Here is a tiny trained network, its code and every weight. The questions are about switching its units off for an input and a class, where a switched-off unit gives its printed mean instead of its output.

import numpy as np


def w(rows, s, z=0):
    codes = np.array(rows[::2]) - 128.0
    scale = np.full(codes.shape[1], s)
    scale[-1] = z or s
    return codes * scale


def f(y):
    return np.maximum(y, 0)


def log_softmax(a):
    a = a - a.max(-1, keepdims=True)
    return a - np.log(np.exp(a).sum(-1, keepdims=True))


def net(x, mask):
    res = np.array(x, float).reshape(1, 7) / 4 @ E
    y = f(res @ A[0][:, :-1].T + A[0][:, -1])
    res = res + np.where(mask, y, B[0][:, -1]) @ B[0][:, :-1]
    return log_softmax(res[-1] @ U[:, :-1].T + U[:, -1])


A, B = {}, {}
E = w([
[186,59,78,193,77,104],'x0',
[127,132,126,132,127,127],'x1',
[98,97,152,144,52,251],'x2',
[116,135,209,127,63,55],'x3',
[191,212,100,70,84,140],'x4',
[126,136,124,134,127,126],'x5',
[127,132,127,132,128,128],'x6',
],0.013)
A[0] = w([
[60,200,205,72,204,178,140],'neuron 1',
[93,180,84,118,219,191,23],'neuron 2',
[154,172,179,128,71,99,83],'neuron 3',
[197,130,132,96,214,32,173],'neuron 4',
[7,83,162,182,144,101,60],'neuron 5',
[51,174,188,74,113,113,145],'neuron 6',
[64,172,127,182,60,203,40],'neuron 7',
[176,154,58,113,143,166,73],'neuron 8',
[186,188,144,116,90,132,57],'neuron 9',
[172,52,187,74,99,85,135],'neuron 10',
[168,97,132,152,71,96,107],'neuron 11',
[87,85,166,181,182,118,49],'neuron 12',
[96,110,110,196,175,148,69],'neuron 13',
[147,167,90,75,63,112,78],'neuron 14',
[165,165,100,86,109,140,155],'neuron 15',
[208,72,66,156,148,161,117],'neuron 16',
[78,145,215,131,22,40,94],'neuron 17',
[201,124,137,196,115,80,178],'neuron 18',
[199,82,89,200,50,105,117],'neuron 19',
[125,118,170,136,44,223,5],'neuron 20',
[50,89,134,157,122,96,84],'neuron 21',
[113,94,170,143,49,236,105],'neuron 22',
[174,196,98,45,49,150,99],'neuron 23',
],0.011,0.0016)
B[0] = w([
[80,126,168,175,31,82,250],'neuron 1',
[58,105,83,103,124,139,206],'neuron 2',
[102,98,104,71,167,198,184],'neuron 3',
[180,251,102,153,134,95,249],'neuron 4',
[166,112,182,96,125,174,233],'neuron 5',
[67,110,141,141,100,85,212],'neuron 6',
[150,187,111,181,136,160,203],'neuron 7',
[113,92,120,111,155,191,181],'neuron 8',
[150,97,172,121,182,143,177],'neuron 9',
[121,126,100,117,118,143,188],'neuron 10',
[117,82,115,164,114,106,188],'neuron 11',
[165,120,170,130,157,161,206],'neuron 12',
[134,107,153,97,163,166,184],'neuron 13',
[169,76,217,107,132,138,179],'neuron 14',
[121,83,180,93,138,148,176],'neuron 15',
[95,83,82,144,88,121,203],'neuron 16',
[93,110,13,40,156,174,248],'neuron 17',
[116,141,116,150,97,116,198],'neuron 18',
[67,91,185,178,56,95,233],'neuron 19',
[149,200,121,159,172,107,221],'neuron 20',
[165,107,183,117,179,144,195],'neuron 21',
[165,205,79,143,127,82,240],'neuron 22',
[146,106,176,107,147,118,214],'neuron 23',
],0.011,0.014)
U = w([
[60,102,171,198,50,59,67],'0',
[235,248,100,187,184,85,116],'1',
[215,77,244,136,210,191,68],'2',
[60,86,26,113,188,180,246],'3',
],0.012,0.0012)

Each question gives the input, the list of numbers given to net, and the class t.
The units are the neurons (one row each of A and B). Each row of codes is followed by its name. A weight is (code - 128) times the scale printed after its matrix; where a second scale follows, it is the last column's (A, B and U).
mask holds one flag per neuron, in row order. A switched-off neuron (its flag False) gives its mean, the last column of its row in B, instead of its output. The means were averaged over made-up inputs and are rounded, as every weight is.
A unit's drop is (log p(t) with every unit on - log p(t) with that unit switched off) / (log p(t) with every unit on - log p(t) with every unit switched off).
The circuit of an input: a set's keep is (log p(t) with only the set's units on - log p(t) with every unit switched off) / (log p(t) with every unit on - log p(t) with every unit switched off). Starting from the 12 units with the biggest drops (on a tie, the unit counted first), units are removed one at a time, each time the one whose removal leaves the highest keep (on an exact tie, the one counted first), for as long as the keep stays at least 0.8.
circuit, biggest first: the units of the circuit, biggest drop first
top k neurons: the k neurons with the biggest drops, biggest first
drop when u is switched off: that unit's drop, to one decimal
input [1,-1,-5,6,4,4,5], class 3: top 2 neurons -> (neuron 17; neuron 3)
input [4,-7,5,-2,4,-5,-7], class 1: circuit, biggest first -> (neuron 22)
input [-2,-5,8,2,8,7,6], class 1: top 4 neurons -> (neuron 22; neuron 20; neuron 7; neuron 5)
input [4,-1,2,6,7,-5,-6], class 2: top 2 neurons -> (neuron 14; neuron 23)
input [7,-7,0,-6,-2,2,-1], class 0: top 2 neurons -> (neuron 19; neuron 17)
input [4,3,-2,-4,0,-3,5], class 0: top 4 neurons -> (neuron 17; neuron 3; neuron 19; neuron 2)
input [0,6,-4,1,5,3,-5], class 2: top 2 neurons -> (neuron 22; neuron 14)
input [6,-4,1,-4,6,7,5], class 0: top 3 neurons -> (neuron 19; neuron 16; neuron 5)
input [5,2,-4,-4,-4,-4,-7], class 0: top 3 neurons -> (neuron 17; neuron 16; neuron 19)
input [-3,3,-4,7,7,3,1], class 2: top 4 neurons -> (neuron 14; neuron 23; neuron 9; neuron 2)
input [7,7,0,-5,7,-5,6], class 0: top 2 neurons -> (neuron 19; neuron 16)
input [-8,-4,1,-7,3,-6,-2], class 0: top 2 neurons -> (neuron 1; neuron 17)
input [8,-6,-7,-5,6,6,-7], class 0: top 2 neurons -> (neuron 19; neuron 16)
input [4,-8,0,4,-6,3,-6], class 2: top neuron -> (neuron 1)
input [-5,3,2,8,8,5,0], class 2: top 3 neurons -> (neuron 14; neuron 23; neuron 9)
input [4,2,-3,5,-4,-5,-5], class 3: top 2 neurons -> (neuron 17; neuron 1)
input [-8,-4,-1,-2,5,0,1], class 0: drop when neuron 1 is switched off -> 0.5
input [-4,-7,3,7,-6,-1,-7], class 3: drop when neuron 17 is switched off -> 1.6
input [-7,-3,-3,2,1,-4,-3], class 0: drop when neuron 1 is switched off -> 0.1
input [-1,-4,-3,8,-4,6,-4], class 3: drop when neuron 17 is switched off -> 0.6
input [-4,-6,-4,-8,5,3,-2], class 3: circuit, biggest first -> (neuron 2)
